Below is a small trained network, with its code and all its weights. Each question gives an input and a class and asks what happens when units are switched off, that is, made to give their printed mean instead of their output.

import numpy as np


def w(rows, s, z=0):
    codes = np.array(rows[::2]) - 128.0
    scale = np.full(codes.shape[1], s)
    scale[-1] = z or s
    return codes * scale


def f(y):
    return y / 2 * (1 + np.tanh(0.7978845608 * (y + 0.044715 * y**3)))


def log_softmax(a):
    a = a - a.max(-1, keepdims=True)
    return a - np.log(np.exp(a).sum(-1, keepdims=True))


def net(x, mask):
    res = np.array(x, float).reshape(1, 6) / 4 @ E
    y = f(res @ A[0][:, :-1].T + A[0][:, -1])
    res = res + np.where(mask, y, B[0][:, -1]) @ B[0][:, :-1]
    return log_softmax(res[-1] @ U[:, :-1].T + U[:, -1])


A, B = {}, {}
E = w([
[143,254,123,141,102],'x0',
[130,127,131,128,128],'x1',
[114,132,110,126,131],'x2',
[129,117,112,231,89],'x3',
[31,135,221,119,68],'x4',
[135,127,135,128,124],'x5',
],0.016)
A[0] = w([
[140,210,139,108,105,16],'n1',
[91,145,157,154,106,183],'n2',
[137,121,116,132,192,207],'n3',
[85,79,136,91,116,145],'n4',
[162,141,104,187,125,114],'n5',
[99,100,139,95,159,115],'n6',
[121,147,140,145,80,58],'n7',
[165,99,91,113,129,139],'n8',
[104,95,138,89,111,137],'n9',
[123,169,146,86,115,37],'n10',
[57,155,209,162,133,13],'n11',
[42,149,141,146,102,105],'n12',
[102,126,137,143,165,100],'n13',
[146,147,101,60,115,86],'n14',
[159,124,94,166,126,99],'n15',
[153,156,113,161,110,113],'n16',
[118,4,105,144,142,67],'n17',
[180,105,78,98,179,44],'n18',
[134,50,125,141,135,191],'n19',
[69,62,166,119,135,109],'n20',
[145,204,140,102,109,118],'n21',
[106,86,108,215,81,100],'n22',
[110,95,170,87,127,134],'n23',
[131,48,114,159,155,6],'n24',
[163,114,113,113,152,54],'n25',
[158,127,147,118,143,118],'n26',
[158,165,101,195,133,113],'n27',
[113,93,128,226,93,119],'n28',
[180,110,81,114,157,197],'n29',
[97,139,157,146,76,166],'n30',
[192,178,88,194,126,115],'n31',
[155,174,130,107,178,24],'n32',
],0.016,0.012)
B[0] = w([
[81,118,157,30,219,186],'n1',
[143,61,107,104,153,232],'n2',
[160,169,111,134,105,211],'n3',
[63,126,104,164,102,230],'n4',
[96,97,136,133,65,187],'n5',
[117,112,109,148,120,190],'n6',
[146,142,111,158,119,159],'n7',
[116,174,131,100,155,190],'n8',
[81,89,134,155,93,200],'n9',
[60,64,115,87,150,158],'n10',
[208,239,127,148,156,225],'n11',
[144,162,133,85,173,235],'n12',
[115,130,133,125,143,129],'n13',
[171,169,134,128,165,170],'n14',
[95,119,92,150,70,172],'n15',
[109,129,132,183,48,172],'n16',
[200,190,144,134,156,252],'n17',
[109,54,187,23,255,211],'n18',
[154,98,169,53,226,243],'n19',
[79,47,100,153,74,249],'n20',
[208,170,125,63,198,215],'n21',
[166,174,124,49,218,222],'n22',
[94,59,105,177,102,218],'n23',
[214,206,89,194,50,181],'n24',
[84,111,127,87,186,156],'n25',
[161,129,110,125,130,139],'n26',
[94,105,125,185,60,201],'n27',
[181,164,150,71,175,231],'n28',
[181,196,142,106,153,245],'n29',
[153,96,110,93,147,238],'n30',
[108,103,119,200,61,233],'n31',
[165,164,96,212,66,157],'n32',
],0.009,0.015)
U = w([
[132,65,126,52,151,197],'0',
[186,194,117,114,98,239],'1',
[74,27,108,173,4,6],'2',
],0.011,0.00027)

Each question gives the input, the list of numbers given to net, and the class t.
The units are the neurons (one row each of A and B). Each row of codes is followed by its name. A weight is (code - 128) times the scale printed after its matrix; where a second scale follows, it is the last column's (A, B and U).
mask holds one flag per neuron, in row order. A switched-off neuron (its flag False) gives its mean, the last column of its row in B, instead of its output. The means were averaged over made-up inputs and are rounded, as every weight is.
A unit's drop is (log p(t) with every unit on - log p(t) with that unit switched off) / (log p(t) with every unit on - log p(t) with every unit switched off).
The circuit of an input: a set's keep is (log p(t) with only the set's units on - log p(t) with every unit switched off) / (log p(t) with every unit on - log p(t) with every unit switched off). Starting from the 12 units with the biggest drops (on a tie, the unit counted first), units are removed one at a time, each time the one whose removal leaves the highest keep (on an exact tie, the one counted first), for as long as the keep stays at least 0.8.
circuit, biggest first: the units of the circuit, biggest drop first
most important unit: the unit with the biggest drop
k most important neurons: the k neurons with the biggest drops, biggest first
drop when u is switched off: that unit's drop, to one decimal
input [8,-6,-2,-8,2,4], class 0: circuit, biggest first -> n1
input [-1,8,1,1,-1,1], class 1: 3 most important neurons -> n18, n20, n2
input [7,-2,4,-2,6,-1], class 0: 3 most important neurons -> n1, n10, n2
input [5,6,3,0,5,0], class 0: 4 most important neurons -> n1, n2, n17, n24
input [1,-7,4,-6,-4,-5], class 1: 2 most important neurons -> n32, n19
input [-8,6,-8,4,-8,4], class 1: 2 most important neurons -> n24, n17
input [-5,-4,3,2,-6,4], class 1: 3 most important neurons -> n24, n17, n29
input [-2,-7,-1,1,-8,-4], class 1: 3 most important neurons -> n29, n24, n3
input [6,7,2,-6,1,-2], class 0: 2 most important neurons -> n1, n10
input [0,-4,8,0,5,-4], class 2: 2 most important neurons -> n19, n18
input [-7,1,4,5,-3,-6], class 1: 2 most important neurons -> n24, n17
input [-3,-1,7,2,-6,-4], class 1: 2 most important neurons -> n24, n29
input [4,-4,8,-2,4,-2], class 0: drop when n24 is switched off -> 0.1
input [6,8,-1,-1,2,8], class 0: drop when n29 is switched off -> 0.2
input [7,3,0,-7,4,-3], class 0: drop when n1 is switched off -> 0.5
input [-7,-7,3,0,4,-1], class 2: most important unit -> n20
